Below are the code and all the weights of a small trained network. Each question names an input and a class and asks about switching units off, where a switched-off unit gives its printed mean instead of its output.

import numpy as np


def w(rows, s, z=0):
    codes = np.array(rows[::2]) - 128.0
    scale = np.full(codes.shape[1], s)
    scale[-1] = z or s
    return codes * scale


def f(y):
    return np.maximum(y, 0)


def log_softmax(a):
    a = a - a.max(-1, keepdims=True)
    return a - np.log(np.exp(a).sum(-1, keepdims=True))


def net(x, mask):
    res = np.array(x, float).reshape(1, 3) / 4 @ E
    y = f(res @ A[0][:, :-1].T + A[0][:, -1])
    res = res + np.where(mask, y, B[0][:, -1]) @ B[0][:, :-1]
    return log_softmax(res[-1] @ U[:, :-1].T + U[:, -1])


A, B = {}, {}
E = w([
[44,246,96,186,155],'x0',
[222,250,38,83,162],'x1',
[255,209,209,230,23],'x2',
],0.0079)
A[0] = w([
[157,211,115,151,105,196],'n0',
[188,122,119,92,134,167],'n1',
[70,96,116,115,142,134],'n2',
[122,59,164,161,104,172],'n3',
[149,35,162,123,117,154],'n4',
[63,105,91,145,135,155],'n5',
[212,124,170,144,68,162],'n6',
[107,175,123,192,100,125],'n7',
[121,217,104,153,159,194],'n8',
[121,146,74,68,171,139],'n9',
[52,52,137,115,178,155],'n10',
[158,98,111,58,111,154],'n11',
[169,153,94,69,159,131],'n12',
[142,205,144,212,102,150],'n13',
[53,143,163,181,129,148],'n14',
[71,147,104,172,154,166],'n15',
[153,149,84,60,145,131],'n16',
[247,120,153,140,50,165],'n17',
[56,114,108,128,148,159],'n18',
[142,142,77,76,168,154],'n19',
[53,57,173,149,132,139],'n20',
[166,148,187,177,77,111],'n21',
[98,128,83,61,161,152],'n22',
[102,134,61,42,188,133],'n23',
[207,148,46,66,96,146],'n24',
[188,121,125,147,78,122],'n25',
[102,105,114,114,145,9],'n26',
[29,61,126,107,164,159],'n27',
[54,109,89,187,147,163],'n28',
[80,89,109,108,118,126],'n29',
[124,169,144,183,73,100],'n30',
[119,88,216,138,65,146],'n31',
[183,130,169,172,101,150],'n32',
],0.015,0.012)
B[0] = w([
[85,205,88,180,110,242],'n0',
[87,93,60,171,145,178],'n1',
[149,75,160,55,119,188],'n2',
[206,49,187,159,102,201],'n3',
[182,7,165,171,86,192],'n4',
[115,100,172,43,88,196],'n5',
[143,90,77,199,31,232],'n6',
[138,208,161,79,124,192],'n7',
[76,218,106,168,181,239],'n8',
[131,120,68,118,195,201],'n9',
[187,45,151,17,166,230],'n10',
[122,57,82,114,98,172],'n11',
[67,116,62,143,137,184],'n12',
[117,218,112,161,84,242],'n13',
[87,182,158,54,90,201],'n14',
[109,189,172,66,152,200],'n15',
[93,132,50,120,184,183],'n16',
[96,90,71,191,46,253],'n17',
[125,133,182,41,131,205],'n18',
[110,119,58,138,179,196],'n19',
[94,65,199,41,130,215],'n20',
[167,179,76,191,88,213],'n21',
[174,160,66,87,177,208],'n22',
[195,153,54,98,201,228],'n23',
[66,99,50,164,116,211],'n24',
[126,81,95,189,63,185],'n25',
[157,143,72,161,195,134],'n26',
[185,86,162,12,164,242],'n27',
[88,161,188,41,91,207],'n28',
[166,118,147,54,118,175],'n29',
[193,175,122,134,98,191],'n30',
[189,85,144,164,149,209],'n31',
[177,114,109,185,50,210],'n32',
],0.012,0.016)
U = w([
[58,75,66,153,85,186],'0',
[93,179,84,167,215,10],'1',
[69,246,170,89,128,53],'2',
[153,55,241,30,116,58],'3',
[148,215,118,211,69,177],'4',
[195,32,157,222,55,123],'5',
[184,100,83,42,188,255],'6',
],0.011,0.0049)

Each question gives the input, the list of numbers given to net, and the class t.
The units are the neurons (one row each of A and B). Each row of codes is followed by its name. A weight is (code - 128) times the scale printed after its matrix; where a second scale follows, it is the last column's (A, B and U).
mask holds one flag per neuron, in row order. A switched-off neuron (its flag False) gives its mean, the last column of its row in B, instead of its output. The means were averaged over made-up inputs and are rounded, as every weight is.
A unit's drop is (log p(t) with every unit on - log p(t) with that unit switched off) / (log p(t) with every unit on - log p(t) with every unit switched off).
The circuit of an input: a set's keep is (log p(t) with only the set's units on - log p(t) with every unit switched off) / (log p(t) with every unit on - log p(t) with every unit switched off). Starting from the 12 units with the biggest drops (on a tie, the unit counted first), units are removed one at a time, each time the one whose removal leaves the highest keep (on an exact tie, the one counted first), for as long as the keep stays at least 0.8.
circuit, biggest first: the units of the circuit, biggest drop first
k most important neurons: the k neurons with the biggest drops, biggest first
drop when u is switched off: that unit's drop, to one decimal
input [-8,-6,-1], class 3: circuit, biggest first -> (n20)
input [7,4,-3], class 2: circuit, biggest first -> (n15, n31, n4)
input [2,-5,5], class 5: 2 most important neurons -> (n3, n8)
input [0,-3,7], class 5: 2 most important neurons -> (n31, n8)
input [-6,6,8], class 4: 2 most important neurons -> (n0, n13)
input [-4,4,-2], class 0: 2 most important neurons -> (n27, n10)
input [8,-1,-5], class 3: 3 most important neurons -> (n28, n5, n18)
input [-2,-7,2], class 5: 2 most important neurons -> (n4, n31)
input [-6,6,-3], class 0: 2 most important neurons -> (n24, n27)
input [6,3,-2], class 2: drop when n7 is switched off -> 0.0
input [-1,0,3], class 5: drop when n15 is switched off -> 0.1
input [2,-4,7], class 4: drop when n13 is switched off -> 0.4
